Below is a small trained network, with its code and all its weights. Each question gives an input and a class and asks what happens when units are switched off, that is, made to give their printed mean instead of their output.

import numpy as np


def w(rows, s, z=0):
    codes = np.array(rows[::2]) - 128.0
    scale = np.full(codes.shape[1], s)
    scale[-1] = z or s
    return codes * scale


def f(y):
    return y / 2 * (1 + np.tanh(0.7978845608 * (y + 0.044715 * y**3)))


def log_softmax(a):
    a = a - a.max(-1, keepdims=True)
    return a - np.log(np.exp(a).sum(-1, keepdims=True))


def net(x, mask):
    res = np.array(x, float).reshape(1, 6) / 4 @ E
    y = f(res @ A[0][:, :-1].T + A[0][:, -1])
    res = res + np.where(mask, y, B[0][:, -1]) @ B[0][:, :-1]
    return log_softmax(res[-1] @ U[:, :-1].T + U[:, -1])


A, B = {}, {}
E = w([
[145,86,129,106,191,95,52,46,150,115],'x0',
[106,105,117,218,146,161,109,108,52,113],'x1',
[63,165,143,141,37,146,76,122,152,208],'x2',
[169,140,124,138,95,116,119,131,96,135],'x3',
[64,63,245,111,72,62,149,61,117,107],'x4',
[119,114,87,121,107,139,132,100,166,62],'x5',
],0.013)
A[0] = w([
[114,165,158,166,112,143,2,75,206,171,66],'neuron 0',
[75,80,75,184,133,157,118,107,50,133,4],'neuron 1',
[97,187,160,153,46,204,96,134,161,155,32],'neuron 2',
[110,107,123,196,180,163,39,36,68,121,68],'neuron 3',
[158,157,55,129,163,169,67,183,151,148,11],'neuron 4',
[153,124,116,9,133,99,79,125,156,154,97],'neuron 5',
],0.0076,0.0025)
B[0] = w([
[217,183,222,168,157,186,139,13,177,94,230],'neuron 0',
[89,228,146,186,112,57,230,147,178,99,196],'neuron 1',
[240,111,195,119,181,138,254,127,113,80,218],'neuron 2',
[128,185,97,63,40,125,66,203,175,38,255],'neuron 3',
[6,3,59,69,126,56,73,12,141,218,255],'neuron 4',
[40,207,105,173,99,125,45,249,142,32,223],'neuron 5',
],0.0079,0.0078)
U = w([
[83,190,97,159,94,115,121,217,180,134,37],'0',
[55,27,128,115,96,84,122,27,98,182,74],'1',
[238,109,121,144,253,145,160,84,137,103,98],'2',
[122,124,113,132,118,182,104,168,132,125,254],'3',
],0.013,0.0082)

Each question gives the input, the list of numbers given to net, and the class t.
The units are the neurons (one row each of A and B). Each row of codes is followed by its name. A weight is (code - 128) times the scale printed after its matrix; where a second scale follows, it is the last column's (A, B and U).
mask holds one flag per neuron, in row order. A switched-off neuron (its flag False) gives its mean, the last column of its row in B, instead of its output. The means were averaged over made-up inputs and are rounded, as every weight is.
A unit's drop is (log p(t) with every unit on - log p(t) with that unit switched off) / (log p(t) with every unit on - log p(t) with every unit switched off).
The circuit of an input: a set's keep is (log p(t) with only the set's units on - log p(t) with every unit switched off) / (log p(t) with every unit on - log p(t) with every unit switched off). Starting from all 6 units, units are removed one at a time, each time the one whose removal leaves the highest keep (on an exact tie, the one counted first), for as long as the keep stays at least 0.8.
units of the circuit, in order: the units of the circuit, biggest drop first
unit that matters most: the unit with the biggest drop
top k neurons: the k neurons with the biggest drops, biggest first
drop of u: that unit's drop, to one decimal
input [2,-5,-5,1,-5,5], class 0: unit that matters most : neuron 5
input [7,4,6,3,5,-3], class 3: units of the circuit, in order : neuron 3; neuron 4
input [-4,-2,1,7,-5,8], class 1: units of the circuit, in order : neuron 4; neuron 5
input [8,-3,5,-4,-2,-4], class 3: top 4 neurons : neuron 5; neuron 0; neuron 1; neuron 2
input [-8,-5,5,5,-1,-3], class 3: units of the circuit, in order : neuron 2; neuron 1
input [-2,5,6,-7,-2,-6], class 2: units of the circuit, in order : neuron 2; neuron 0
input [5,6,-7,2,-7,7], class 1: top 2 neurons : neuron 4; neuron 5
input [-8,0,8,-5,7,5], class 2: top 2 neurons : neuron 2; neuron 4
input [1,6,8,5,4,-8], class 2: units of the circuit, in order : neuron 2; neuron 0
input [-6,3,4,-5,-6,4], class 1: units of the circuit, in order : neuron 4; neuron 3
input [6,1,-4,-6,4,1], class 3: top 2 neurons : neuron 4; neuron 3
input [-3,4,6,4,1,2], class 2: units of the circuit, in order : neuron 2; neuron 5
input [2,-4,2,-6,3,7], class 0: top 3 neurons : neuron 4; neuron 5; neuron 2
input [7,-8,-6,7,-2,-1], class 0: units of the circuit, in order : neuron 5
input [4,5,4,-5,-7,0], class 1: top 2 neurons : neuron 4; neuron 5
input [-1,-5,-2,0,5,8], class 0: top 2 neurons : neuron 4; neuron 5
input [8,6,-1,-7,-5,3], class 3: top 2 neurons : neuron 3; neuron 5
input [-8,0,6,7,3,-5], class 3: top 4 neurons : neuron 0; neuron 2; neuron 4; neuron 1
input [-8,-3,-5,-8,-2,-7], class 3: top 4 neurons : neuron 2; neuron 5; neuron 1; neuron 0
input [7,5,-2,-3,-1,-7], class 3: units of the circuit, in order : neuron 3
input [2,5,-1,-4,4,8], class 0: units of the circuit, in order : neuron 3; neuron 1
input [-3,7,-2,-1,-7,-2], class 0: top 4 neurons : neuron 1; neuron 3; neuron 0; neuron 2
input [7,-1,8,0,-2,-5], class 2: top 2 neurons : neuron 0; neuron 2
input [7,-2,2,4,3,-2], class 3: top 2 neurons : neuron 4; neuron 5
input [-1,6,0,4,3,4], class 0: top 2 neurons : neuron 1; neuron 4
input [3,-5,3,4,4,7], class 0: top 2 neurons : neuron 5; neuron 4
input [4,6,5,-5,-7,4], class 1: units of the circuit, in order : neuron 4
input [8,1,-3,2,-8,6], class 1: drop of neuron 4 : 0.9
input [2,0,2,5,-8,-2], class 1: drop of neuron 4 : 0.7
